Here is a tiny trained network, its code and every weight. The questions are about switching its units off for an input and a class, where a switched-off unit gives its printed mean instead of its output.

import numpy as np


def w(rows, s, z=0):
    codes = np.array(rows[::2]) - 128.0
    scale = np.full(codes.shape[1], s)
    scale[-1] = z or s
    return codes * scale


def f(y):
    return np.maximum(y, 0)


def log_softmax(a):
    a = a - a.max(-1, keepdims=True)
    return a - np.log(np.exp(a).sum(-1, keepdims=True))


def net(x, mask):
    res = np.array(x, float).reshape(1, 6) / 4 @ E
    y = f(res @ A[0][:, :-1].T + A[0][:, -1])
    res = res + np.where(mask, y, B[0][:, -1]) @ B[0][:, :-1]
    return log_softmax(res[-1] @ U[:, :-1].T + U[:, -1])


A, B = {}, {}
E = w([
[102,170,141,25,213,128,75,161,84],'x0',
[127,129,126,128,129,127,127,123,127],'x1',
[239,185,57,143,165,189,184,130,56],'x2',
[138,233,239,113,182,84,208,105,211],'x3',
[137,188,3,124,176,14,94,175,221],'x4',
[127,132,129,129,128,129,128,130,127],'x5',
],0.014)
A[0] = w([
[99,106,183,154,163,219,182,115,149,36],'N1',
[149,173,201,131,73,116,202,96,179,36],'N2',
[108,143,233,123,98,194,111,87,73,59],'N3',
[97,81,221,115,65,57,63,115,203,109],'N4',
[87,136,160,32,206,180,86,107,78,94],'N5',
[254,188,113,184,172,190,227,120,38,88],'N6',
[104,152,108,241,77,117,222,140,172,50],'N7',
[36,94,224,137,128,107,142,119,175,121],'N8',
[113,130,182,130,147,163,124,101,118,79],'N9',
[50,76,155,168,127,148,56,115,131,94],'N10',
[92,31,120,123,108,214,168,115,78,136],'N11',
[123,204,225,112,198,122,188,91,185,3],'N12',
[148,54,151,241,50,103,200,48,120,93],'N13',
],0.0096,0.0057)
B[0] = w([
[131,156,46,119,154,111,103,136,175,192],'N1',
[150,89,121,181,18,92,89,170,81,221],'N2',
[103,137,48,126,184,98,128,151,207,227],'N3',
[130,195,161,154,123,158,88,112,148,255],'N4',
[106,102,187,1,115,134,187,194,94,207],'N5',
[119,202,162,156,164,200,52,65,119,250],'N6',
[67,153,148,86,178,83,188,177,88,210],'N7',
[201,176,159,122,138,189,97,71,114,247],'N8',
[83,136,104,125,153,101,116,110,178,173],'N9',
[120,159,166,173,94,156,74,111,100,204],'N10',
[144,104,91,164,141,106,95,176,171,225],'N11',
[127,52,105,201,76,125,123,212,96,252],'N12',
[98,117,174,41,176,81,169,140,47,245],'N13',
],0.011,0.019)
U = w([
[129,189,167,156,118,189,112,43,114,68],'0',
[92,129,189,51,155,102,210,148,83,131],'1',
[129,26,51,187,54,164,89,132,38,253],'2',
[129,176,38,159,181,35,130,128,250,114],'3',
],0.016,0.0037)

Each question gives the input, the list of numbers given to net, and the class t.
The units are the neurons (one row each of A and B). Each row of codes is followed by its name. A weight is (code - 128) times the scale printed after its matrix; where a second scale follows, it is the last column's (A, B and U).
mask holds one flag per neuron, in row order. A switched-off neuron (its flag False) gives its mean, the last column of its row in B, instead of its output. The means were averaged over made-up inputs and are rounded, as every weight is.
A unit's drop is (log p(t) with every unit on - log p(t) with that unit switched off) / (log p(t) with every unit on - log p(t) with every unit switched off).
The circuit of an input: a set's keep is (log p(t) with only the set's units on - log p(t) with every unit switched off) / (log p(t) with every unit on - log p(t) with every unit switched off). Starting from the 12 units with the biggest drops (on a tie, the unit counted first), units are removed one at a time, each time the one whose removal leaves the highest keep (on an exact tie, the one counted first), for as long as the keep stays at least 0.8.
units of the circuit, in order: the units of the circuit, biggest drop first
unit that matters most: the unit with the biggest drop
top k neurons: the k neurons with the biggest drops, biggest first
drop when u is switched off: that unit's drop, to one decimal
input [-8,3,7,3,3,-4], class 1: top neuron => [N7]
input [-6,3,-5,7,5,5], class 2: units of the circuit, in order => [N2; N12]
input [5,-5,-5,2,2,-6], class 0: top 2 neurons => [N13; N7]
input [2,2,-5,6,-2,-7], class 2: top 3 neurons => [N12; N2; N6]
input [-7,-2,-7,-6,-3,4], class 0: top 3 neurons => [N10; N4; N5]
input [4,-3,-6,-5,-7,-6], class 3: top 3 neurons => [N3; N11; N6]
input [-8,5,-5,1,8,4], class 1: units of the circuit, in order => [N7; N3]
input [-1,6,5,6,0,-3], class 2: top 2 neurons => [N12; N2]
input [8,6,4,7,7,-6], class 1: top 2 neurons => [N5; N2]
input [0,-8,2,-5,-8,8], class 3: units of the circuit, in order => [N3; N11]
input [8,-8,-7,-6,5,4], class 1: top 2 neurons => [N5; N6]
input [-6,-8,3,8,-6,-2], class 2: top 2 neurons => [N2; N12]
input [4,-3,0,-4,-8,6], class 3: top 2 neurons => [N3; N11]
input [-8,5,8,-2,-3,7], class 0: unit that matters most => N6
input [-5,-7,-4,2,-6,-1], class 3: top 3 neurons => [N3; N1; N5]
input [8,6,-3,2,8,-6], class 1: top 4 neurons => [N5; N3; N11; N1]
input [-2,-8,-5,-5,1,-1], class 0: top 3 neurons => [N12; N2; N4]
input [-1,6,-3,-2,-1,3], class 0: drop when N2 is switched off => 0.6
input [-7,-2,5,-2,4,-5], class 1: drop when N7 is switched off => 0.2
input [1,-3,4,-7,8,2], class 3: unit that matters most => N12
input [8,-1,-4,-4,0,-4], class 1: drop when N5 is switched off => 1.8
